Below is a small trained network, with its code and all its weights. Each question gives an input and a class and asks what happens when units are switched off, that is, made to give their printed mean instead of their output.

import numpy as np


def w(rows, s, z=0):
    codes = np.array(rows[::2]) - 128.0
    scale = np.full(codes.shape[1], s)
    scale[-1] = z or s
    return codes * scale


def f(y):
    return y / 2 * (1 + np.tanh(0.7978845608 * (y + 0.044715 * y**3)))


def log_softmax(a):
    a = a - a.max(-1, keepdims=True)
    return a - np.log(np.exp(a).sum(-1, keepdims=True))


def net(x, mask):
    res = np.array(x, float).reshape(1, 5) / 4 @ E
    y = f(res @ A[0][:, :-1].T + A[0][:, -1])
    res = res + np.where(mask, y, B[0][:, -1]) @ B[0][:, :-1]
    return log_softmax(res[-1] @ U[:, :-1].T + U[:, -1])


A, B = {}, {}
E = w([
[31,115,190,79,84,176,142,192,125,225],'x0',
[141,190,206,254,124,169,166,100,212,104],'x1',
[115,138,126,154,148,200,43,178,94,17],'x2',
[38,148,110,113,40,84,159,117,134,10],'x3',
[234,242,115,48,82,146,121,145,155,128],'x4',
],0.0065)
A[0] = w([
[124,162,183,185,104,159,159,96,165,111,39],'n1',
[104,164,195,164,120,204,152,92,185,110,72],'n2',
[118,97,85,58,148,107,105,129,74,129,75],'n3',
[65,129,187,112,27,191,112,196,128,179,106],'n4',
[132,167,163,195,119,151,184,124,152,113,7],'n5',
[106,136,128,139,149,216,67,196,87,55,169],'n6',
[136,108,88,101,99,82,92,139,41,148,33],'n7',
[62,60,123,190,176,83,129,100,99,124,128],'n8',
[113,85,105,49,110,89,116,129,66,101,71],'n9',
[54,146,134,104,2,58,162,119,151,29,102],'n10',
[140,118,112,111,108,15,236,52,161,197,135],'n11',
[80,31,136,181,153,97,141,93,90,117,140],'n12',
[174,137,52,167,169,35,105,29,153,85,72],'n13',
[88,126,137,109,104,132,204,175,172,198,244],'n14',
[191,208,111,77,44,138,120,130,149,119,116],'n15',
],0.0067,0.0014)
B[0] = w([
[127,82,119,107,113,181,162,86,177,123,184],'n1',
[105,56,113,100,104,139,137,102,146,114,201],'n2',
[142,72,115,90,103,182,170,108,174,106,184],'n3',
[110,99,97,164,99,80,88,86,70,162,229],'n4',
[123,87,86,109,95,170,197,83,145,118,173],'n5',
[92,166,128,96,188,92,103,109,139,69,237],'n6',
[120,94,85,97,88,207,201,117,185,110,171],'n7',
[114,166,140,146,116,130,160,192,154,154,217],'n8',
[159,96,124,105,96,147,137,101,199,129,190],'n9',
[255,82,206,154,152,118,82,159,109,143,255],'n10',
[76,154,175,62,197,89,101,124,150,51,231],'n11',
[141,167,139,160,117,129,154,213,162,166,219],'n12',
[95,108,69,192,97,96,67,107,62,181,217],'n13',
[123,134,114,119,139,84,71,103,103,124,209],'n14',
[103,205,131,168,86,125,152,186,150,153,198],'n15',
],0.0083,0.0056)
U = w([
[108,49,95,97,77,217,206,76,184,106,64],'0',
[195,90,206,137,156,129,70,173,100,148,251],'1',
[46,164,151,83,198,99,80,129,126,70,155],'2',
[80,105,81,172,74,94,62,103,30,165,90],'3',
[104,197,137,158,90,136,179,254,156,151,64],'4',
],0.0077,0.0027)

Each question gives the input, the list of numbers given to net, and the class t.
The units are the neurons (one row each of A and B). Each row of codes is followed by its name. A weight is (code - 128) times the scale printed after its matrix; where a second scale follows, it is the last column's (A, B and U).
mask holds one flag per neuron, in row order. A switched-off neuron (its flag False) gives its mean, the last column of its row in B, instead of its output. The means were averaged over made-up inputs and are rounded, as every weight is.
A unit's drop is (log p(t) with every unit on - log p(t) with that unit switched off) / (log p(t) with every unit on - log p(t) with every unit switched off).
The circuit of an input: a set's keep is (log p(t) with only the set's units on - log p(t) with every unit switched off) / (log p(t) with every unit on - log p(t) with every unit switched off). Starting from the 12 units with the biggest drops (on a tie, the unit counted first), units are removed one at a time, each time the one whose removal leaves the highest keep (on an exact tie, the one counted first), for as long as the keep stays at least 0.8.
circuit, biggest first: the units of the circuit, biggest drop first
unit that matters most: the unit with the biggest drop
k most important neurons: the k neurons with the biggest drops, biggest first
drop when u is switched off: that unit's drop, to one decimal
input [-8,2,3,5,7], class 3: unit that matters most : n13
input [-7,-6,3,6,8], class 4: 2 most important neurons : (n15; n4)
input [7,5,-2,4,-2], class 3: 2 most important neurons : (n4; n14)
input [3,-4,6,-6,-8], class 4: 2 most important neurons : (n12; n8)
input [-3,-5,8,-5,-3], class 2: 2 most important neurons : (n6; n10)
input [0,-5,0,6,-8], class 4: circuit, biggest first : (n12; n8)
input [-4,-2,-7,-3,4], class 2: 2 most important neurons : (n11; n10)
input [-6,5,0,1,-8], class 4: 3 most important neurons : (n12; n8; n4)
input [5,6,4,-1,6], class 0: circuit, biggest first : (n2; n1)
input [2,4,2,5,2], class 1: 3 most important neurons : (n10; n7; n3)
input [-6,1,-7,0,0], class 2: 2 most important neurons : (n11; n4)
input [-4,6,-7,1,-4], class 2: 3 most important neurons : (n11; n7; n3)
input [-6,6,4,7,-8], class 4: 4 most important neurons : (n12; n8; n4; n14)
input [8,2,1,6,7], class 3: circuit, biggest first : (n4)
input [-2,3,6,7,3], class 1: 2 most important neurons : (n10; n11)
input [1,-1,5,0,8], class 4: 2 most important neurons : (n15; n11)
input [-1,2,-6,0,6], class 2: 2 most important neurons : (n11; n12)
input [7,-2,-5,-4,2], class 3: circuit, biggest first : (n4; n14)
input [-6,1,6,7,5], class 1: drop when n10 is switched off : 1.4
input [-5,7,-6,2,-8], class 4: circuit, biggest first : (n12)
input [2,-7,0,-3,5], class 0: drop when n3 is switched off : 0.1
input [7,8,-7,6,4], class 0: drop when n4 is switched off : -0.2
